Below are the code and all the weights of a small trained network. Each question names an input and a class and asks about switching units off, where a switched-off unit gives its printed mean instead of its output.

import numpy as np


def w(rows, s, z=0):
    codes = np.array(rows[::2]) - 128.0
    scale = np.full(codes.shape[1], s)
    scale[-1] = z or s
    return codes * scale


def norm(h):
    return h / np.sqrt((h * h).mean(-1, keepdims=True) + 1e-5)


def f(y):
    return np.maximum(y, 0)


def log_softmax(a):
    a = a - a.max(-1, keepdims=True)
    return a - np.log(np.exp(a).sum(-1, keepdims=True))


def net(x, mask):
    res = np.array(x, float).reshape(1, 4) / 4 @ E
    u = 0
    for l in range(2):
        y = f(norm(res) @ A[l][:, :-1].T + A[l][:, -1])
        res = res + np.where(mask[u : u + 10], y, B[l][:, -1]) @ B[l][:, :-1]
        u += 10
    return log_softmax(norm(res)[-1] @ U[:, :-1].T + U[:, -1])


A, B = {}, {}
E = w([
[2,101,173,180,164,130,25],'x0',
[29,177,31,157,83,68,190],'x1',
[104,47,178,98,164,44,193],'x2',
[132,180,226,244,155,163,186],'x3',
],0.0035)
A[0] = w([
[97,177,132,176,125,112,183,81],'L0N1',
[73,164,55,58,105,92,138,51],'L0N2',
[175,112,74,67,112,141,163,87],'L0N3',
[189,142,123,169,145,133,188,125],'L0N4',
[126,161,154,162,117,99,157,4],'L0N5',
[153,134,111,96,81,190,190,2],'L0N6',
[159,220,123,210,98,164,88,108],'L0N7',
[143,151,61,125,34,210,50,10],'L0N8',
[103,45,215,95,130,3,198,19],'L0N9',
[46,94,126,153,150,139,57,97],'L0N10',
],0.0055,0.0028)
B[0] = w([
[163,46,131,156,94,168,119,191],'L0N1',
[169,77,165,194,138,184,127,240],'L0N2',
[124,149,191,153,114,33,72,239],'L0N3',
[116,148,193,177,106,61,82,226],'L0N4',
[155,81,137,142,130,161,90,142],'L0N5',
[147,187,125,127,114,73,88,170],'L0N6',
[81,132,136,69,227,112,180,248],'L0N7',
[80,124,123,79,244,108,190,220],'L0N8',
[95,214,77,81,254,156,140,254],'L0N9',
[199,181,187,147,73,33,110,245],'L0N10',
],0.0052,0.0028)
A[1] = w([
[91,156,158,183,167,204,149,138],'L1N1',
[241,42,186,61,163,193,136,48],'L1N2',
[220,174,87,80,90,105,249,89],'L1N3',
[47,126,12,187,22,113,207,12],'L1N4',
[162,117,147,172,148,78,125,251],'L1N5',
[64,116,87,146,148,71,214,151],'L1N6',
[136,141,162,134,180,84,77,133],'L1N7',
[5,118,145,143,129,128,51,68],'L1N8',
[119,49,15,23,118,105,30,114],'L1N9',
[116,253,68,99,143,224,92,86],'L1N10',
],0.0061,0.0034)
B[1] = w([
[177,82,103,135,96,108,184,191],'L1N1',
[14,119,87,186,125,173,46,184],'L1N2',
[108,161,213,185,166,72,65,194],'L1N3',
[93,90,139,140,119,199,48,165],'L1N4',
[123,118,60,69,68,142,139,254],'L1N5',
[139,107,128,85,139,204,67,205],'L1N6',
[114,136,64,116,77,131,129,225],'L1N7',
[212,187,200,148,161,77,103,179],'L1N8',
[159,133,181,218,114,168,253,211],'L1N9',
[105,84,101,37,199,95,162,159],'L1N10',
],0.0065,0.0059)
U = w([
[159,188,175,144,101,7,61,171],'0',
[105,129,111,79,251,122,164,217],'1',
[84,75,116,163,105,203,45,139],'2',
[175,90,152,198,83,142,233,130],'3',
[129,109,48,51,77,109,153,6],'4',
],0.015,0.0022)

Each question gives the input, the list of numbers given to net, and the class t.
The units are the neurons (one row each of A and B). Each row of codes is followed by its name. A weight is (code - 128) times the scale printed after its matrix; where a second scale follows, it is the last column's (A, B and U).
mask holds one flag per neuron, layer by layer. A switched-off neuron (its flag False) gives its mean, the last column of its row in B, instead of its output. The means were averaged over made-up inputs and are rounded, as every weight is.
A unit's drop is (log p(t) with every unit on - log p(t) with that unit switched off) / (log p(t) with every unit on - log p(t) with every unit switched off).
The circuit of an input: a set's keep is (log p(t) with only the set's units on - log p(t) with every unit switched off) / (log p(t) with every unit on - log p(t) with every unit switched off). Starting from the 12 units with the biggest drops (on a tie, the unit counted first), units are removed one at a time, each time the one whose removal leaves the highest keep (on an exact tie, the one counted first), for as long as the keep stays at least 0.8.
units of the circuit, in order: the units of the circuit, biggest drop first
top k neurons: the k neurons with the biggest drops, biggest first
top k neurons in layer l: the k neurons of layer l with the biggest drops, biggest first
input [-6,7,5,7], class 2: top neuron in layer 1 => [L1N4]
input [-6,5,-2,6], class 0: top 3 neurons => [L1N3 L1N9 L0N2]
input [-7,-7,5,7], class 0: units of the circuit, in order => [L1N9 L0N4]
input [6,-3,-7,-7], class 1: top 2 neurons => [L0N8 L1N10]
input [-5,-8,-8,2], class 1: units of the circuit, in order => [L1N10 L0N7]
input [7,7,4,-6], class 0: top 4 neurons => [L1N8 L0N10 L1N2 L0N1]
input [-2,-4,1,-1], class 2: top 2 neurons => [L1N2 L0N10]
input [-3,3,0,2], class 4: top 2 neurons in layer 0 => [L0N4 L0N10]
input [-3,-7,-5,5], class 2: top 2 neurons => [L1N2 L0N9]
input [-6,0,-7,1], class 1: top 2 neurons => [L0N7 L0N8]
input [5,8,3,0], class 2: top 2 neurons => [L1N4 L1N6]
input [-3,-4,-2,3], class 2: top 3 neurons in layer 1 => [L1N2 L1N9 L1N8]
input [-7,4,7,6], class 0: top 3 neurons in layer 1 => [L1N3 L1N9 L1N10]
input [-7,7,-4,3], class 0: top 2 neurons => [L1N3 L0N6]
input [-8,7,8,8], class 0: top 3 neurons in layer 1 => [L1N3 L1N9 L1N10]
input [2,-5,-7,-5], class 1: top neuron => [L0N8]
input [-7,7,-3,6], class 0: top 3 neurons in layer 1 => [L1N3 L1N9 L1N2]
input [2,4,-4,-5], class 3: top 2 neurons => [L1N9 L0N9]
input [-7,-1,-7,3], class 0: top 2 neurons => [L1N3 L0N9]
input [-2,0,-7,7], class 1: top 3 neurons => [L0N7 L1N10 L1N9]
input [7,1,-4,8], class 3: units of the circuit, in order => [L1N1]
input [-4,6,-7,-7], class 1: top 2 neurons => [L0N8 L1N10]
input [-2,-6,4,5], class 2: top 2 neurons in layer 1 => [L1N2 L1N9]
input [-6,-7,-5,-1], class 2: top 2 neurons in layer 1 => [L1N2 L1N8]
input [-2,-8,7,-7], class 2: top 2 neurons in layer 1 => [L1N2 L1N10]
